Below are the code and all the weights of a small trained network. Each question names an input and a class and asks about switching units off, where a switched-off unit gives its printed mean instead of its output.

import numpy as np


def w(rows, s, z=0):
    codes = np.array(rows[::2]) - 128.0
    scale = np.full(codes.shape[1], s)
    scale[-1] = z or s
    return codes * scale


def f(y):
    return y / 2 * (1 + np.tanh(0.7978845608 * (y + 0.044715 * y**3)))


def log_softmax(a):
    a = a - a.max(-1, keepdims=True)
    return a - np.log(np.exp(a).sum(-1, keepdims=True))


def net(x, mask):
    res = np.array(x, float).reshape(1, 4) / 4 @ E
    y = f(res @ A[0][:, :-1].T + A[0][:, -1])
    res = res + np.where(mask, y, B[0][:, -1]) @ B[0][:, :-1]
    return log_softmax(res[-1] @ U[:, :-1].T + U[:, -1])


A, B = {}, {}
E = w([
[113,155,173,99,128,138,214,207,106,236,2],'x0',
[201,158,185,60,68,244,31,192,65,127,153],'x1',
[103,140,144,191,125,140,132,126,119,181,182],'x2',
[69,11,217,148,229,130,48,177,202,119,108],'x3',
],0.0072)
A[0] = w([
[177,127,197,107,70,220,15,182,125,87,180,138],'n1',
[170,152,101,96,105,129,79,50,145,125,187,118],'n2',
[88,61,213,123,135,155,54,170,143,175,75,27],'n3',
[172,152,105,124,61,195,123,112,78,167,92,101],'n4',
[115,107,180,132,166,112,214,166,119,196,36,79],'n5',
[161,201,170,109,98,181,164,194,61,147,102,105],'n6',
[145,168,178,109,67,130,149,155,81,149,115,102],'n7',
[166,111,114,131,115,94,95,112,122,157,127,123],'n8',
[134,118,201,132,150,111,231,209,176,198,57,93],'n9',
[106,51,143,195,229,57,82,50,193,89,150,123],'n10',
[171,203,17,138,40,70,231,8,60,101,168,116],'n11',
[147,184,124,124,64,194,140,200,86,162,79,102],'n12',
[173,99,161,105,128,244,21,203,79,90,171,26],'n13',
[92,177,68,151,139,24,253,119,133,157,63,1],'n14',
],0.0068,0.0099)
B[0] = w([
[116,143,111,151,139,117,32,92,67,140,96,234],'n1',
[120,173,172,108,148,134,76,95,89,147,102,169],'n2',
[151,198,173,114,123,146,97,66,45,204,121,161],'n3',
[200,101,205,71,136,149,182,144,133,75,193,158],'n4',
[101,115,83,161,121,124,2,105,131,131,75,170],'n5',
[230,150,148,63,164,152,194,170,149,123,192,171],'n6',
[123,99,160,79,126,165,157,156,133,119,167,148],'n7',
[102,139,162,111,146,133,134,123,148,159,109,128],'n8',
[47,146,89,175,152,128,72,75,102,152,67,180],'n9',
[170,64,181,73,104,94,192,206,220,107,182,229],'n10',
[44,107,96,237,155,113,27,104,123,156,42,250],'n11',
[171,156,144,61,146,143,174,172,146,149,170,168],'n12',
[28,74,18,229,135,116,61,154,157,90,41,188],'n13',
[173,243,180,82,154,161,111,60,43,147,128,169],'n14',
],0.0075,0.011)
U = w([
[61,84,86,222,129,80,104,120,157,116,69,150],'0',
[125,183,140,149,126,148,104,67,25,143,93,234],'1',
[188,123,181,74,116,130,255,187,175,113,209,7],'2',
],0.0083,0.0021)

Each question gives the input, the list of numbers given to net, and the class t.
The units are the neurons (one row each of A and B). Each row of codes is followed by its name. A weight is (code - 128) times the scale printed after its matrix; where a second scale follows, it is the last column's (A, B and U).
mask holds one flag per neuron, in row order. A switched-off neuron (its flag False) gives its mean, the last column of its row in B, instead of its output. The means were averaged over made-up inputs and are rounded, as every weight is.
A unit's drop is (log p(t) with every unit on - log p(t) with that unit switched off) / (log p(t) with every unit on - log p(t) with every unit switched off).
The circuit of an input: a set's keep is (log p(t) with only the set's units on - log p(t) with every unit switched off) / (log p(t) with every unit on - log p(t) with every unit switched off). Starting from the 12 units with the biggest drops (on a tie, the unit counted first), units are removed one at a time, each time the one whose removal leaves the highest keep (on an exact tie, the one counted first), for as long as the keep stays at least 0.8.
circuit, biggest first: the units of the circuit, biggest drop first
k most important neurons: the k neurons with the biggest drops, biggest first
drop of u: that unit's drop, to one decimal
input [2,1,-6,5], class 1: 2 most important neurons : (n11; n13)
input [7,-4,7,0], class 1: 3 most important neurons : (n14; n11; n13)
input [4,-7,5,-2], class 1: 3 most important neurons : (n14; n13; n10)
input [-7,-1,-4,2], class 2: circuit, biggest first : (n11; n10)
input [6,3,0,7], class 1: circuit, biggest first : (n3)
input [3,8,-2,0], class 2: 2 most important neurons : (n6; n11)
input [5,-8,-7,-2], class 1: 3 most important neurons : (n14; n13; n10)
input [5,-7,-8,-1], class 1: 2 most important neurons : (n14; n13)
input [2,-6,-5,0], class 1: 3 most important neurons : (n14; n13; n11)
input [2,-8,7,-4], class 1: 2 most important neurons : (n14; n13)
input [8,-7,0,-6], class 1: drop of n14 : 3.5
input [4,1,-3,-6], class 2: drop of n4 : 0.1
input [3,4,5,-3], class 2: drop of n10 : 0.0
input [8,3,1,-1], class 2: most important neuron : (n6)
